Here is a tiny trained network, its code and every weight. The questions are about switching its units off for an input and a class, where a switched-off unit gives its printed mean instead of its output.

import numpy as np


def w(rows, s, z=0):
    codes = np.array(rows[::2]) - 128.0
    scale = np.full(codes.shape[1], s)
    scale[-1] = z or s
    return codes * scale


def norm(h):
    return h / np.sqrt((h * h).mean(-1, keepdims=True) + 1e-5)


def f(y):
    return np.maximum(y, 0)


def log_softmax(a):
    a = a - a.max(-1, keepdims=True)
    return a - np.log(np.exp(a).sum(-1, keepdims=True))


def net(x, mask):
    res = np.array(x, float).reshape(1, 5) / 4 @ E
    u = 0
    for l in range(2):
        y = f(norm(res) @ A[l][:, :-1].T + A[l][:, -1])
        res = res + np.where(mask[u : u + 16], y, B[l][:, -1]) @ B[l][:, :-1]
        u += 16
    return log_softmax(norm(res)[-1] @ U[:, :-1].T + U[:, -1])


A, B = {}, {}
E = w([
[127,40,58,65,122],'x0',
[108,236,50,2,167],'x1',
[246,108,85,151,196],'x2',
[128,127,128,128,129],'x3',
[125,84,212,88,178],'x4',
],0.005)
A[0] = w([
[123,162,168,164,121,197],'0.n0',
[55,131,136,84,65,150],'0.n1',
[150,88,170,113,219,122],'0.n2',
[138,138,136,68,148,243],'0.n3',
[117,61,168,139,87,163],'0.n4',
[86,67,68,67,77,42],'0.n5',
[69,160,120,117,96,225],'0.n6',
[94,91,176,74,129,186],'0.n7',
[131,112,134,172,63,80],'0.n8',
[151,164,65,101,198,166],'0.n9',
[104,180,125,77,109,2],'0.n10',
[121,12,99,83,126,138],'0.n11',
[126,118,62,93,144,28],'0.n12',
[134,144,185,123,147,248],'0.n13',
[186,100,71,107,173,214],'0.n14',
[125,79,154,139,141,110],'0.n15',
],0.011,0.0013)
B[0] = w([
[190,210,111,85,164,186],'0.n0',
[172,65,114,100,117,222],'0.n1',
[159,101,167,69,72,217],'0.n2',
[55,97,243,140,69,215],'0.n3',
[124,149,116,102,140,204],'0.n4',
[198,230,165,195,125,218],'0.n5',
[163,119,101,121,101,206],'0.n6',
[190,108,158,49,43,203],'0.n7',
[62,72,112,75,235,183],'0.n8',
[46,64,191,133,107,254],'0.n9',
[100,81,172,161,225,204],'0.n10',
[126,253,214,180,172,233],'0.n11',
[12,219,122,117,176,199],'0.n12',
[213,137,209,108,115,189],'0.n13',
[164,149,125,96,38,251],'0.n14',
[92,104,136,65,167,179],'0.n15',
],0.0062,0.0057)
A[1] = w([
[102,188,191,118,193,103],'1.n0',
[177,128,120,92,90,158],'1.n1',
[209,105,141,137,115,123],'1.n2',
[100,159,85,206,90,161],'1.n3',
[88,145,158,80,38,68],'1.n4',
[71,139,32,162,97,173],'1.n5',
[94,154,126,90,87,112],'1.n6',
[139,50,254,190,116,251],'1.n7',
[122,156,178,175,162,221],'1.n8',
[121,148,151,149,33,48],'1.n9',
[72,135,79,181,136,137],'1.n10',
[190,163,144,105,42,166],'1.n11',
[47,84,154,99,62,155],'1.n12',
[123,42,144,220,163,205],'1.n13',
[197,133,68,123,211,162],'1.n14',
[76,125,129,72,149,116],'1.n15',
],0.0099,0.0026)
B[1] = w([
[126,155,95,130,121,204],'1.n0',
[133,96,65,117,154,164],'1.n1',
[26,114,146,116,118,169],'1.n2',
[129,108,254,42,94,146],'1.n3',
[151,71,103,196,139,198],'1.n4',
[157,109,174,84,99,147],'1.n5',
[110,100,145,176,150,165],'1.n6',
[73,157,51,153,98,245],'1.n7',
[147,182,61,49,130,184],'1.n8',
[198,84,134,154,161,156],'1.n9',
[206,66,168,39,80,140],'1.n10',
[182,126,86,217,177,200],'1.n11',
[180,146,74,152,110,186],'1.n12',
[39,126,132,121,106,149],'1.n13',
[186,80,158,108,149,151],'1.n14',
[71,70,96,139,156,162],'1.n15',
],0.0068,0.011)
U = w([
[7,124,99,102,118,139],'0',
[156,207,103,128,137,131],'1',
[171,91,208,53,47,80],'2',
[169,61,51,193,134,75],'3',
[132,119,86,109,119,255],'4',
[118,114,134,142,168,8],'5',
],0.016,0.0078)

Each question gives the input, the list of numbers given to net, and the class t.
The units are the neurons (one row each of A and B). Each row of codes is followed by its name. A weight is (code - 128) times the scale printed after its matrix; where a second scale follows, it is the last column's (A, B and U).
mask holds one flag per neuron, layer by layer. A switched-off neuron (its flag False) gives its mean, the last column of its row in B, instead of its output. The means were averaged over made-up inputs and are rounded, as every weight is.
A unit's drop is (log p(t) with every unit on - log p(t) with that unit switched off) / (log p(t) with every unit on - log p(t) with every unit switched off).
The circuit of an input: a set's keep is (log p(t) with only the set's units on - log p(t) with every unit switched off) / (log p(t) with every unit on - log p(t) with every unit switched off). Starting from the 12 units with the biggest drops (on a tie, the unit counted first), units are removed one at a time, each time the one whose removal leaves the highest keep (on an exact tie, the one counted first), for as long as the keep stays at least 0.8.
units of the circuit, in order: the units of the circuit, biggest drop first
most important unit: the unit with the biggest drop
top k neurons: the k neurons with the biggest drops, biggest first
top k neurons in layer l: the k neurons of layer l with the biggest drops, biggest first
input [-5,1,6,8,8], class 2: units of the circuit, in order	[0.n2]
input [-8,-6,-8,7,8], class 1: units of the circuit, in order	[0.n0; 0.n9; 0.n3]
input [4,-6,0,-6,-8], class 2: top 2 neurons in layer 1	[1.n10; 1.n3]
input [8,5,4,-6,1], class 1: units of the circuit, in order	[0.n11; 0.n5]
input [-7,8,6,2,7], class 0: top 3 neurons	[0.n9; 0.n5; 1.n7]
input [-8,1,-8,0,3], class 1: units of the circuit, in order	[0.n0; 0.n9]
input [2,-5,5,6,7], class 2: top 2 neurons	[0.n2; 0.n15]
input [-5,-7,8,8,8], class 2: top 3 neurons	[0.n2; 0.n13; 1.n4]
input [-7,6,-8,-2,-1], class 3: top 4 neurons	[0.n11; 0.n6; 0.n1; 0.n12]
input [-5,-1,-3,1,1], class 1: top 2 neurons	[0.n0; 0.n14]
input [1,-1,4,2,-6], class 2: top 4 neurons	[0.n7; 0.n2; 0.n13; 1.n3]
input [5,1,-4,2,-6], class 2: top 3 neurons in layer 1	[1.n3; 1.n7; 1.n10]
input [8,3,5,5,-5], class 1: top 2 neurons in layer 0	[0.n11; 0.n12]
input [7,6,0,4,3], class 1: top neuron	[0.n5]
input [0,6,-1,5,-4], class 0: top 4 neurons	[0.n12; 0.n10; 1.n11; 0.n7]
input [-5,-4,-8,-4,7], class 3: top 3 neurons in layer 0	[0.n11; 0.n7; 0.n10]
input [8,-1,7,-3,2], class 1: top 2 neurons	[0.n11; 0.n12]
input [7,3,-7,-2,6], class 1: top 2 neurons in layer 0	[0.n5; 0.n11]
input [-6,6,3,-2,-3], class 0: top 2 neurons in layer 1	[1.n11; 1.n15]
input [6,-2,-7,-5,2], class 3: most important unit	0.n7
input [2,-7,-4,7,0], class 0: top 2 neurons in layer 0	[0.n8; 0.n14]
input [-3,6,8,-3,-4], class 3: top 3 neurons	[0.n14; 0.n11; 0.n9]
input [8,3,-5,1,-6], class 1: top 3 neurons in layer 0	[0.n5; 0.n11; 0.n12]
